cols: S H B E U R K
125  126  122  129  125  138  128  F
110  91  38  141  83  26  121  W
106  170  195  126  158  162  137  A
where: 137 -> A, 7
find: 126  122  129  125  138 -> F
len: 125  126  122  129 -> 4
down: 141  126 -> E

cols: G X D P
158  129  41  81 = Q
160  141  193  50 = L
162  130  194  32 = C
159  104  194  80 = V
where: 160 -> L, 1
where: 81 -> Q, 4
down: 32  80 -> P
where: 129 -> Q, 2
down: 129  141  130 -> X
len: 159  104  194  80 -> 4

cols: gifi Buzuk basur mizus
127  125  16  129 : N
129  120  17  126 : Z
127  73  16  129 : T
where: 120 -> Z, 2
where: 125 -> N, 2
find: 127  73  16  129 -> T
len: 129  120  17 -> 3
down: 127  129 -> gifi
down: 16  17 -> basur
len: 127  73 -> 2

cols: Tika kog Rim dak
137  94  86  134 -> Mibut
172  134  110  114 -> museg
144  73  106  109 -> suvot
176  137  111  133 -> Popad
144  74  219  91 -> nek
219  187  146  161 -> rafo
136  111  137  152 -> Rez
tail: 144  73 -> 106  109
find: 219  187  146 -> rafo
where: 133 -> Popad, 4
find: 176  137  111 -> Popad
where: 152 -> Rez, 4
find: 86  134 -> Mibut
where: 172 -> museg, 1

cols: Sikik fopo Gutol Tof Bugu patas supeb
81  126  33  100  118  82  92  sud
81  126  91  85  118  82  84  busas
91  126  82  81  118  100  165  zumi
83  126  90  85  118  82  92  sof
len: 83  126  90  85  118  82 -> 6
find: 118  100  165 -> zumi
where: 84 -> busas, 7
find: 91  126  82  81  118  100  165 -> zumi
find: 81  126  91  85  118  82 -> busas
tail: 91  85  118 -> 82  84

cols: gem Ber fuv tinel kis mib daf mapo zetu
74  27  196  75  127  54  77  215  52  Vutim
73  113  126  215  177  123  175  47  194  Seni
74  27  195  51  73  113  76  215  52  Vafol
75  27  190  54  75  127  77  214  52  zib
find: 74  27  195  51  73  113  76  215  52 -> Vafol
len: 73  113  126  215 -> 4
find: 73  113  76  215 -> Vafol
len: 73  113  126  215  177  123  175  47  194 -> 9
tail: 74  27  195 -> 51  73  113  76  215  52
find: 190  54  75  127 -> zib
tail: 75  27  190  54 -> 75  127  77  214  52

cols: sura Vip Noter dusu pekez
165  166  191  71  195 : gup
126  103  145  147  33 : kopof
127  103  145  122  182 : Keb
72  71  213  147  103 : rodug
83  79  229  180  56 : vege
109  104  145  71  34 : mopof
127  103  145  122  78 : Deru
tail: 191  71 -> 195
len: 83  79  229  180 -> 4
tail: 166  191  71 -> 195
find: 145  122  78 -> Deru
tail: 79  229 -> 180  56

cols: futun sofu rana zod nam Lam Geko
122  54  172  141  158  209  92 : Gid
118  54  173  141  158  209  55 : zike
186  169  145  143  116  87  52 : tole
177  125  90  80  169  123  133 : zaro
143  105  95  72  118  42  109 : Gobav
where: 55 -> zike, 7
where: 145 -> tole, 3
len: 186  169  145 -> 3
down: 169  118 -> nam
where: 42 -> Gobav, 6
tail: 54  172  141  158  209 -> 92

cols: vobod livi vuk vesu ruka ret Savo
174  162  127  228  65  226  150 -> gegad
57  101  203  62  58  124  35 -> penam
141  53  112  161  28  84  159 -> Mitad
131  153  88  94  169  223  227 -> Nik
where: 65 -> gegad, 5
len: 131 -> 1
tail: 131  153  88  94 -> 169  223  227
down: 35  159 -> Savo
find: 127  228  65 -> gegad

cols: dof Fovo nen zud luru bug
21  8  219  29  73  19 = J
31  18  204  41  208  29 = Y
31  18  204  29  223  19 = M
where: 223 -> M, 5
down: 204  204 -> nen

cols: fozus lok Kelo Bel Pama vubi vavip
125  117  122  118  121  45  35  zus
119  121  119  120  123  36  32  Noke
109  113  129  118  122  181  230  riza
down: 121  123 -> Pama
tail: 118  121 -> 45  35
len: 125  117  122  118  121  45  35 -> 7
down: 36  181 -> vubi
len: 109  113  129  118  122  181 -> 6
tail: 119  121 -> 119  120  123  36  32

cols: zut Kuga Tage basu kalu Buru tukit ziz
229  112  150  175  226  105  184  100 = nef
127  104  150  175  226  105  100  184 = Gutus
89  87  89  173  229  112  151  105 = duvir
101  87  105  180  240  105  177  99 = limod
89  84  90  179  240  110  159  102 = Sosu
find: 229  112  151 -> duvir
len: 101  87  105  180  240  105 -> 6
find: 84  90  179  240  110  159  102 -> Sosu
down: 173  180 -> basu
find: 150  175  226  105  184  100 -> nef

cols: sov vuve vafut Seten Davu femi kub moke
118  121  138  137  120  122  168  178 : bobot
163  165  200  89  181  136  121  163 : Nika
118  120  137  137  120  122  168  178 : dedi
len: 118  121  138  137 -> 4
where: 181 -> Nika, 5
where: 138 -> bobot, 3
find: 181  136  121 -> Nika
find: 163  165  200  89  181  136  121  163 -> Nika

cols: pizop sisek zivis varod Mati
135  91  110  94  183 = rari
149  188  198  195  96 = resub
122  188  199  195  96 = muva
122  188  199  195  194 = lesi
len: 122 -> 1
where: 198 -> resub, 3
find: 94  183 -> rari
find: 149  188  198  195  96 -> resub
where: 135 -> rari, 1
down: 94  195 -> varod
len: 122  188  199  195  194 -> 5

